Below is a small trained network, with its code and all its weights. Each question gives an input and a class and asks what happens when units are switched off, that is, made to give their printed mean instead of their output.

import numpy as np


def w(rows, s, z=0):
    codes = np.array(rows[::2]) - 128.0
    scale = np.full(codes.shape[1], s)
    scale[-1] = z or s
    return codes * scale


def f(y):
    return y / 2 * (1 + np.tanh(0.7978845608 * (y + 0.044715 * y**3)))


def log_softmax(a):
    a = a - a.max(-1, keepdims=True)
    return a - np.log(np.exp(a).sum(-1, keepdims=True))


def net(x, mask):
    res = np.array(x, float).reshape(1, 8) / 4 @ E
    y = f(res @ A[0][:, :-1].T + A[0][:, -1])
    res = res + np.where(mask, y, B[0][:, -1]) @ B[0][:, :-1]
    return log_softmax(res[-1] @ U[:, :-1].T + U[:, -1])


A, B = {}, {}
E = w([
[103,17,105,50,192],'x0',
[105,160,206,52,1],'x1',
[126,87,105,170,118],'x2',
[120,165,156,114,185],'x3',
[170,181,93,81,190],'x4',
[81,83,127,89,174],'x5',
[147,76,20,49,122],'x6',
[20,197,67,75,91],'x7',
],0.0083)
A[0] = w([
[117,83,81,127,168,14],'n1',
[101,2,67,127,134,163],'n2',
[145,94,115,118,109,107],'n3',
[152,87,158,172,164,184],'n4',
[33,105,151,177,128,179],'n5',
[167,88,134,39,89,71],'n6',
[70,98,163,144,147,80],'n7',
[155,112,111,203,52,224],'n8',
[125,134,147,158,167,2],'n9',
[117,160,90,109,174,21],'n10',
],0.019,0.0042)
B[0] = w([
[117,101,202,146,107,185],'n1',
[217,55,179,158,176,252],'n2',
[211,132,160,65,141,151],'n3',
[177,92,122,168,172,203],'n4',
[154,126,70,31,117,194],'n5',
[121,46,131,63,34,191],'n6',
[144,122,61,93,118,162],'n7',
[151,249,167,172,72,224],'n8',
[159,80,126,114,187,149],'n9',
[175,203,78,156,135,160],'n10',
],0.019,0.017)
U = w([
[76,239,134,91,24,140],'0',
[45,157,251,199,84,2],'1',
[108,254,115,148,137,12],'2',
[196,182,243,204,108,243],'3',
[145,107,167,74,106,170],'4',
],0.0075,0.0037)

Each question gives the input, the list of numbers given to net, and the class t.
The units are the neurons (one row each of A and B). Each row of codes is followed by its name. A weight is (code - 128) times the scale printed after its matrix; where a second scale follows, it is the last column's (A, B and U).
mask holds one flag per neuron, in row order. A switched-off neuron (its flag False) gives its mean, the last column of its row in B, instead of its output. The means were averaged over made-up inputs and are rounded, as every weight is.
A unit's drop is (log p(t) with every unit on - log p(t) with that unit switched off) / (log p(t) with every unit on - log p(t) with every unit switched off).
The circuit of an input: a set's keep is (log p(t) with only the set's units on - log p(t) with every unit switched off) / (log p(t) with every unit on - log p(t) with every unit switched off). Starting from all 10 units, units are removed one at a time, each time the one whose removal leaves the highest keep (on an exact tie, the one counted first), for as long as the keep stays at least 0.8.
units of the circuit, in order: the units of the circuit, biggest drop first
k most important neurons: the k neurons with the biggest drops, biggest first
drop of u: that unit's drop, to one decimal
input [-5,5,-6,7,-8,7,-1,-5], class 4: units of the circuit, in order	[n8 n5]
input [6,7,4,-3,1,-1,5,-8], class 4: units of the circuit, in order	[n6]
input [-7,0,-2,-7,7,5,1,3], class 0: 2 most important neurons	[n2 n4]
input [1,-1,5,8,5,5,1,5], class 2: units of the circuit, in order	[n2 n10]
input [6,-3,-4,1,7,3,-6,8], class 2: units of the circuit, in order	[n10 n2]
input [5,5,2,6,-4,-5,-4,-4], class 4: units of the circuit, in order	[n2 n8]
input [2,0,-8,-2,5,-4,-3,6], class 2: units of the circuit, in order	[n2 n6]
input [5,-3,-7,7,3,-2,-1,3], class 2: units of the circuit, in order	[n2 n10]
input [-1,3,-7,1,2,-5,1,-5], class 4: 3 most important neurons	[n8 n2 n10]
input [8,1,0,5,-7,1,3,-5], class 4: 3 most important neurons	[n8 n6 n7]
input [6,5,1,4,-2,-7,-4,-1], class 4: 2 most important neurons	[n8 n10]
input [-4,-2,3,-2,7,-1,3,-3], class 2: 3 most important neurons	[n2 n1 n6]
input [-5,-5,7,5,-8,7,-6,7], class 0: 2 most important neurons	[n2 n5]
input [6,-4,-1,-7,-4,-2,8,8], class 3: units of the circuit, in order	[n2]
input [8,2,3,8,0,2,-2,-3], class 4: 2 most important neurons	[n8 n7]
input [0,6,5,3,-8,6,-5,2], class 0: drop of n2	0.1
input [-8,5,4,-1,3,1,7,4], class 0: drop of n2	0.5
input [6,7,-5,2,0,-3,-6,3], class 0: drop of n2	0.8
